Each row, then roughly how far along a hidden order it lies, from 0 to 12
[  5  -4 -11   5  -8   6  -1  -6   0   9   9   7  10  -3  -6  -6  -2] | 0
[  0   7  -4   3   2  -3   2 -23  -5  20  -5   6  -9   2  -8  -9  -7] | 6
[ 9 -7  0  2 -8  8 -6 -1  0  3  0  5  8  0  7 -2 -3] | 5
[ -3   5   2   6  -1   0  -8 -11 -10  16  -4  -2  -5   7  10  -9 -16] | 12
[  0   2  -3   0  -3   0   2 -10  -2   2   4   3  -2  -1 -15   1  -7] | 1
[  7  -3  14  -3   2   2  -5  17   1 -24   3  -7  20   3  -6   7  12] | 7
[ -3   8   3   8  10  -4  -8  11  -2  24   7  -5   7   5  17 -14  -2] | 10
[  4   5   0   0   3   0   7 -15   4  -8  -6   6  -9   1 -17  -4  11] | 7
[  7  18   1 -19  10  -4  -2   6  -7  41   7  -1   5   3  14  -6 -10] | 5
[ -4   5  -5   2  -2   0   5 -12   3   1   1   1  -3   2 -23  -4   7] | 4
[  4   8   7 -15   3   6   5 -14  -4  11  -6   6  -4   2   0   2  -1] | 9
[ 9  4 -3  0  0 -1 -4  2 -1  5  0  3 10  2 -8 -8  4] | 7
[ -4   9  -1  -8  11  -4   9  -5  -8  -1   2   1 -18  -2   6   4 -13] | 1
[  0   5   2  -6  -6   7  -3  14  -3  -2  10  -6  -6  -1  35   6 -10] | 0
[ -2  12   3  -5   6   7   0 -13  -3   9  -4   4 -11   2  -7  -8  -2] | 10
[ -2   8   3   2   6  -9   3   0  -4  -2   0  -4 -13   3   6  -3  -1] | 5
[ -3   4   1   0  -4   8  -7  -1  -2   0   4  -2   6   3 -10  -4   1] | 10
[  2   9   0  -5  12   1   0  -4  -8  33  -5   4  -8   1  31  -8 -10] | 8
[-10  16  -1   4  17   4   6  -2   4   4  -1  -2 -15   2   2  -7   7] | 7
[12  1 -2 -2  1  5 -1 -1  0 16 -7  5 -4 -2 24 -1 -3] | 0
[ 8  4  4  0  1  5 -7  1 -3  9 -8  1  2  4 34 -3 -7] | 9
[  3  12   0  -9  -4   3   1 -10  -7   9  -1   4 -16   1  -4  -1 -13] | 5
[-20   9  -2  14  22 -11   6 -11   0 -12   0  -9  -4   7 -31  -8  12] | 11
[  7   5   3 -10   2  -5   1  -6  -5  18   6   3   7   1  -3  -2  -2] | 5
[ -8  -2  -1  10   6   8   3  -5   0 -18   1  -4  -5   0   3   6 -12] | 1
[  2   9 -11   3  -8  -1  -5 -20  -8  39   0   3 -12   1  11 -13 -17] | 7
[  8   2  -5  -6 -10  -6  -1  -3  -5   8   6   1   6   0  -9  -6   3] | 2
[-1  9 -5 -4 14 -2  2  7 -4  0  7 -1 -8 -2 13 -3 -3] | 0
[  6   4  -3  -8 -10 -15  -5   3  -8  11  11  -4  17   5 -19  -3   1] | 7
[  9  -6 -11   1 -18   6 -10 -10  -3  23   8   7  21  -2  -2  -6  -7] | 2
[ -3  -3   6   8   3   2  -5  -3  -7 -14  -4  -3   2   3  14  -3  -3] | 11
[  9  -1   2   4  -2  -4  -4  -1  -3  -6 -11   2   6   0   1   2  -4] | 3
[ -1   7  -3   2 -15  -6  -5 -12  -2   9   3  -3 -11   6 -12  -6  -2] | 9
[  5  -3   0   5  -7   0  -2 -25  -2  16 -14   5   5   4 -15  -2  -2] | 9
[ -3  10   7   3  15   5   1   0  -2 -21  -7  -1 -11   2   9   1   0] | 9
[ 12  -2  -1   1  -8   2  -1  -3   7  -4   2   6  13   0 -17   3   9] | 2
[ -3  16   1  -1   3   1   1 -12 -10 -13 -10  -1 -31   3   6  -1 -17] | 9
[ 0  5 -5  2 -8 -1 -2  1  1 -6  1 -1  2  1  2 -7  2] | 4
[ 17 -11   4   0   1  13  -7   9   5   2   1   7  21  -3  19   6   3] | 1
[  1  -7   3  12   2 -10  -4  -3  -9  -4  -3  -4   7   3   6  -4  -6] | 8
[  1  13   2 -15  -5  -3  -5  -2 -17   4   6  -2 -11   4  -3  -5 -16] | 12
[  8  -7   1  -2  -7   2  -6   0   4  -4   6   2  26   0 -18   1  10] | 4
[  6   8   4 -10   6  -2  -1   1  -4   0   0   1  16   2  -8   2   1] | 5

[ -8  13   5  -4   3 -11 -11  41  -7  14  -2  13   1   3  24 -16 -22   1
  -1  -5  14  11   3 -12  -7   0 -11   8 -15   2  -4   2  -7   3  40  14
  13 -28   7 -12   3  -2  13 -21 -19   0 -11  -7  -4   2   3   3 -20 -33
  -9   6  30  12  24] | 7
[ -4  -1   2   7   9  -6   3  23  -1  10  -6  14   0   5  -7  -2 -10  -9
   6  -7   4  24   2 -12  -4  -1  -9   1  -8   5   0   6  -7   5  20   6
  -1 -30   3 -20   6   2   7 -11  -9   4  -3 -18  -4   0 -20   1 -15 -24
   0   9  20  16  12] | 7
[  1   1   1   3  11   1   8  43  -3  11 -13  14   0   3  -1  -3 -16 -16
   9  -8   8  31   4  -9  -6  -3  -7   0 -20   8  -5   4  -7  11  34   6
  14 -33  12 -17   9  -2  13 -21 -30  -4  -4 -19   2  -9 -16   4 -22 -30
   0  15  28  15  18] | 8
[-18 -10   2   6  23   2 -15  46   1  13  -7  12   1   2   6  -1 -16   2
  22 -11   6   9   4 -10  -6  -7  -8   8  -9   9  -7  21 -18  -6  16  10
   5 -30   1 -30 -15  -8  17 -13 -12  16   5  -2  -5   3 -23   4 -18 -42
   1   9  13  11  19] | 10
[ 22  -3  -1   8  -7  -9  33 -14   1  -5   4   9  -8   1 -31   5  14 -39
 -15 -22 -11  37   6   0   4  13  -4 -21   2  14  14 -21   0  21  -9  -9
 -10  -1   0  -7  36  12 -32   1  11 -14 -14 -36   7  -5 -19  -7   1  39
  -6  16   6  16 -23] | 1
[  8  10   7  -2  -8  -9   3 -16  -2   6  12   5  -5  -2   3  -8   2 -13
 -18 -12   0  10   9  -3   4  13 -11  -5   9   9  14 -10   0   4   9   2
  -4   3  -2   1  27   9 -23   4   7  -6 -16 -13   1   5   6  -2   0  24
  -9   0  10   8  -9] | 2
[-13  -6   2   5  23   3 -13  37   0  15 -10  13   0   3  12  -3 -18  -4
  18   5   8  17   5 -11  -5  -8  -6   6 -12   9  -7  22 -17  -4  26  13
   9 -29   3 -28 -13  -6  20 -16 -14  12   1  -5  -4   0 -21   3 -21 -45
   0   9  22  12  23] | 10
[ 12   4   6   5   9  -8  14  21  -1   7   3  14  -5   1   1  -3  -4 -20
 -15 -16   1  20  12  -8   7   5  -6  -9  -7  11  11 -11 -12  11  22   0
   4 -18   1  -8  23   8 -10  -6  -2 -15 -18 -37   1  -7 -19  -6 -13   1
 -10   8  20  19   3] | 4
[ -5  -7   0   8  21   2   5  47   1   9 -14  15   0   4   0   3 -13 -12
  20   0   5  32   2 -10  -5  -7  -7   2 -17   7  -7  18 -19   7  28   5
   6 -38   7 -24  -6  -5  15 -16 -18   3   1 -10  -1  -7 -35   3 -19 -41
   2  14  19  16  17] | 9
[-19   5   6 -11   2   8 -42 -30   2   1  14 -20   3  -7  34  -6   8  38
  -4  21  -3 -63   1   8   5   0  -4  13  21  -5   1   9   3 -23 -23   2
  -7  32 -10  23 -14  -5  -6  21  20  14   5  34  -4  18  35   4  19  29
  -2 -23 -17 -26  -3] | 7
[  5  18  11  -3   8 -18   5  14  -6  12  10   8  -8   1  31 -17 -16 -14
 -18 -15   5  11  17 -11   6   4  -8 -13  -6  13  11  -8 -15  14  33   8
  10 -11  -2   0  32   8  -8 -19  -7 -20 -29 -44  -1   1 -13  -7 -16  14
 -19   8  29  16  -6] | 1
[-20 -15   1   1  20  16 -33  13   4   5   3   3   7  -8  -8   5  -1  18
  27  12   2 -30  -4   2  -5   1  -8  22   2   3  -6  16  -5 -19   1   8
   3  -6   1 -20 -29 -11  10   5   2  29  16  38  -1   9   4   8   0 -30
  11 -10  -8 -10  23] | 12
[  4   0  -1  -1 -14  -2  -2 -47   2  -8   5 -12   0  -2 -11   3  17   6
  -5   3  -6  -7  -3   5   2   5  -2  -1  18  -5   5  -2  12  -4 -36 -10
 -25  25  -3  21  16   6 -19  26  23   3   1  13  -4   8  16   3  18  42
   1  -5 -13  -7 -18] | 3
[  1  -6  -2   9  17   1  16  48   0   7 -14  19   0   3  -9   3 -12 -21
  15 -10   5  39   1  -8  -4  -5  -3  -4 -17   9  -4   5 -16  10  28   3
  10 -35  11 -31  -2  -3  17 -18 -20  -5   5 -23   3 -13 -30   3 -19 -35
  -1  18  19  18  13] | 9
[ 13  12  -1  -4 -31 -14   9 -40  -2  -8   9  -8  -3   1 -19  -2  17   1
 -21 -11  -5   8  -5   4  -4  11  -6 -10  15  -5  12 -15  21   3 -30 -11
 -26  27  -3  18  35  15 -25  17  20  -6  -6   0  -2   7  34   2  16  63
  -5   1  -5  -2 -19] | 0
